Below are the code and all the weights of a small trained network. Each question names an input and a target symbol and asks about switching units off, where a switched-off unit gives its printed mean instead of its output.

import numpy as np


def w(rows, s, z=0):
    codes = np.array(rows[::2]) - 128.0
    scale = np.full(codes.shape[1], s)
    scale[-1] = z or s
    return codes * scale


def norm(h):
    return h / np.sqrt((h * h).mean(-1, keepdims=True) + 1e-5)


def f(y):
    return y / 2 * (1 + np.tanh(0.7978845608 * (y + 0.044715 * y**3)))


def softmax(a):
    e = np.exp(a - a.max(-1, keepdims=True))
    return e / e.sum(-1, keepdims=True)


def log_softmax(a):
    a = a - a.max(-1, keepdims=True)
    return a - np.log(np.exp(a).sum(-1, keepdims=True))


def net(x, mask):
    ids = ['γδεζμφψ'.index(c) for c in x.split()]
    T = len(ids)
    res = E[ids] + P[:T]
    u = 0
    for l in range(2):
        r = norm(res)
        for j in range(2):
            rows = slice(2 * j, 2 * j + 2)
            q, k, v = (r @ M[l][rows].T for M in (Q, K, V))
            z = softmax(np.where(np.tri(T) > 0, q @ k.T / 2**0.5, -1e9)) @ v
            o = O[l][rows]
            res = res + np.where(mask[u + j], z, o[:, -1]) @ o[:, :-1]
        u += 2
        y = f(norm(res) @ A[l][:, :-1].T + A[l][:, -1])
        res = res + np.where(mask[u : u + 4], y, B[l][:, -1]) @ B[l][:, :-1]
        u += 4
    return log_softmax(norm(res)[-1] @ U[:, :-1].T + U[:, -1])


Q, K, V, O, A, B = {}, {}, {}, {}, {}, {}
E = w([
[195,85,171,108,95,161,123,147],'γ',
[109,133,136,138,125,148,25,190],'δ',
[103,90,181,187,117,100,80,101],'ε',
[102,134,121,147,108,142,5,190],'ζ',
[110,76,171,123,131,119,110,116],'μ',
[111,103,127,74,149,73,77,102],'φ',
[115,158,60,181,156,187,113,89],'ψ',
],0.022)
P = w([
[44,247,88,192,147,134,139,193],'0',
[136,132,133,126,184,153,124,163],'1',
[133,132,142,133,164,145,122,141],'2',
[136,127,144,134,145,138,122,128],'3',
[141,123,142,133,128,125,121,123],'4',
[145,121,134,124,113,119,117,121],'5',
[146,123,135,121,99,116,114,128],'6',
[141,134,133,126,78,117,105,133],'7',
[146,135,138,115,61,117,105,134],'8',
],0.012)
Q[0] = w([
[138,151,138,139,84,154,248,136],'L0H1',
[184,151,108,179,174,139,58,95],'L0H1',
[143,146,132,137,164,161,89,101],'L0H2',
[57,147,123,115,146,89,144,133],'L0H2',
],0.011)
K[0] = w([
[127,161,138,147,110,173,255,162],'L0H1',
[102,165,68,145,144,108,149,146],'L0H1',
[113,179,142,188,143,129,146,166],'L0H2',
[78,147,166,100,153,93,92,140],'L0H2',
],0.01)
V[0] = w([
[176,82,145,128,193,212,140,146],'L0H1',
[1,147,117,115,182,101,106,159],'L0H1',
[147,131,193,115,88,7,109,174],'L0H2',
[142,109,146,201,75,180,226,234],'L0H2',
],0.0076)
O[0] = w([
[137,151,16,129,9,125,99,117,168],'L0H1',
[175,67,193,20,138,158,255,163,238],'L0H1',
[29,136,68,213,143,244,241,160,79],'L0H2',
[41,68,192,48,224,96,199,115,254],'L0H2',
],0.0075,0.003)
A[0] = w([
[59,116,136,90,122,39,100,168,163],'L0N1',
[159,70,105,17,130,206,97,161,35],'L0N2',
[135,122,178,93,3,54,40,156,206],'L0N3',
[135,164,89,207,153,113,216,184,3],'L0N4',
],0.0078,0.0049)
B[0] = w([
[207,89,232,155,113,176,117,130,167],'L0N1',
[57,127,159,162,49,193,140,98,196],'L0N2',
[185,95,69,195,215,124,91,107,255],'L0N3',
[90,254,114,78,117,67,126,100,123],'L0N4',
],0.0098,0.011)
Q[1] = w([
[170,113,151,191,101,103,51,75],'L1H1',
[99,7,135,228,201,204,108,145],'L1H1',
[159,20,172,180,149,185,39,101],'L1H2',
[59,142,100,126,156,154,215,77],'L1H2',
],0.011)
K[1] = w([
[136,245,115,118,135,141,108,127],'L1H1',
[143,198,145,95,65,2,116,164],'L1H1',
[137,186,79,33,196,112,168,194],'L1H2',
[162,103,178,155,100,121,130,153],'L1H2',
],0.013)
V[1] = w([
[211,28,174,129,89,104,41,254],'L1H1',
[161,157,133,113,222,171,60,98],'L1H1',
[89,105,134,57,167,79,189,123],'L1H2',
[206,127,173,125,50,127,123,206],'L1H2',
],0.0096)
O[1] = w([
[95,229,68,78,144,32,172,101,204],'L1H1',
[69,129,169,196,37,77,178,119,255],'L1H1',
[95,155,48,194,76,30,122,230,205],'L1H2',
[254,62,172,233,71,170,86,149,103],'L1H2',
],0.0089,0.0062)
A[1] = w([
[139,82,219,101,153,79,197,185,156],'L1N1',
[176,158,176,52,124,210,250,179,160],'L1N2',
[110,81,208,160,29,83,133,166,219],'L1N3',
[47,173,117,69,188,18,112,117,4],'L1N4',
],0.011,0.0026)
B[1] = w([
[211,123,113,199,170,186,7,225,183],'L1N1',
[186,102,91,134,170,113,26,253,157],'L1N2',
[93,185,145,148,121,203,126,109,253],'L1N3',
[47,53,171,96,126,62,148,182,174],'L1N4',
],0.014,0.013)
U = w([
[90,98,47,255,100,107,54,118,3],'γ',
[83,125,204,205,79,198,132,109,121],'δ',
[101,84,172,112,103,87,133,161,240],'ε',
[176,89,213,158,124,159,56,224,143],'ζ',
[115,85,105,114,241,210,110,83,90],'μ',
[174,136,169,159,116,112,117,123,117],'φ',
[188,170,196,128,148,92,91,96,159],'ψ',
],0.0075,0.0048)

Each question gives the input, a string of symbols that net reads in full, and the target symbol t.
The units are the heads (2 rows each of Q, K, V and O) and the neurons (one row each of A and B). Each row of codes is followed by its name. A weight is (code - 128) times the scale printed after its matrix; where a second scale follows, it is the last column's (O, A, B and U).
mask holds one flag per unit, layer by layer, with each layer's heads first. A switched-off unit (its flag False) gives its mean, the last column of its rows in O or B, instead of its output. The means were averaged over made-up inputs and are rounded, as every weight is.
A unit's drop is (log p(t) with every unit on - log p(t) with that unit switched off) / (log p(t) with every unit on - log p(t) with every unit switched off).
The circuit of an input: a set's keep is (log p(t) with only the set's units on - log p(t) with every unit switched off) / (log p(t) with every unit on - log p(t) with every unit switched off). Starting from all 12 units, units are removed one at a time, each time the one whose removal leaves the highest keep (on an exact tie, the one counted first), for as long as the keep stays at least 0.8.
units of the circuit, in order: the units of the circuit, biggest drop first
most important unit: the unit with the biggest drop
k most important neurons of layer l: the k neurons of layer l with the biggest drops, biggest first
which heads matter: for each layer, one digit per head in row order, 1 if its drop is at least 0.15 and else 0, layers parted by /
input ζ ψ γ γ ζ γ δ δ, target ψ: which heads matter	11 / 11
input ζ ψ γ ζ, target ψ: units of the circuit, in order	[L0H2; L1H2; L0H1; L1H1]
input ζ φ γ μ γ ζ, target δ: most important unit	L1H2
input γ ψ μ ψ ε φ μ γ φ, target δ: 3 most important neurons of layer 0	[L0N3; L0N1; L0N2]
input ε γ δ ψ δ γ, target μ: which heads matter	11 / 01
input ψ ψ ψ γ ζ γ ε γ δ, target δ: units of the circuit, in order	[L1H1; L0H2; L1N3]
input ζ ψ ζ ε, target ψ: units of the circuit, in order	[L0H2; L1H2; L0H1; L1H1]
input γ ε ζ ψ, target ε: which heads matter	01 / 10
input γ μ γ ψ, target ε: which heads matter	01 / 00
input γ ψ γ, target ε: which heads matter	00 / 01
input φ ψ γ μ ε ψ, target δ: which heads matter	11 / 01
input ζ δ φ ψ γ δ φ, target ψ: units of the circuit, in order	[L1H2; L0H2; L1H1; L0H1]
input γ γ φ ψ ψ ψ φ ε, target ε: 2 most important neurons of layer 0	[L0N1; L0N2]
input ε ζ ζ μ γ ψ φ γ, target μ: 2 most important neurons of layer 0	[L0N3; L0N1]
input γ ε ψ φ, target ε: which heads matter	01 / 01
input γ γ γ ψ γ ζ γ μ γ, target ε: which heads matter	01 / 01
input φ φ γ φ γ γ ζ γ ψ, target ζ: which heads matter	10 / 10
input γ φ ε γ φ, target δ: which heads matter	11 / 01
input μ γ δ γ ε μ μ μ, target γ: most important unit	L0H1
input ψ δ μ, target δ: which heads matter	11 / 10
input γ ζ γ γ, target γ: which heads matter	11 / 11
input ε γ γ, target δ: most important unit	L0H2
input ζ γ φ γ μ γ γ φ ψ, target ψ: 2 most important neurons of layer 0	[L0N2; L0N3]
input μ ψ γ δ, target γ: 3 most important neurons of layer 1	[L1N1; L1N2; L1N4]
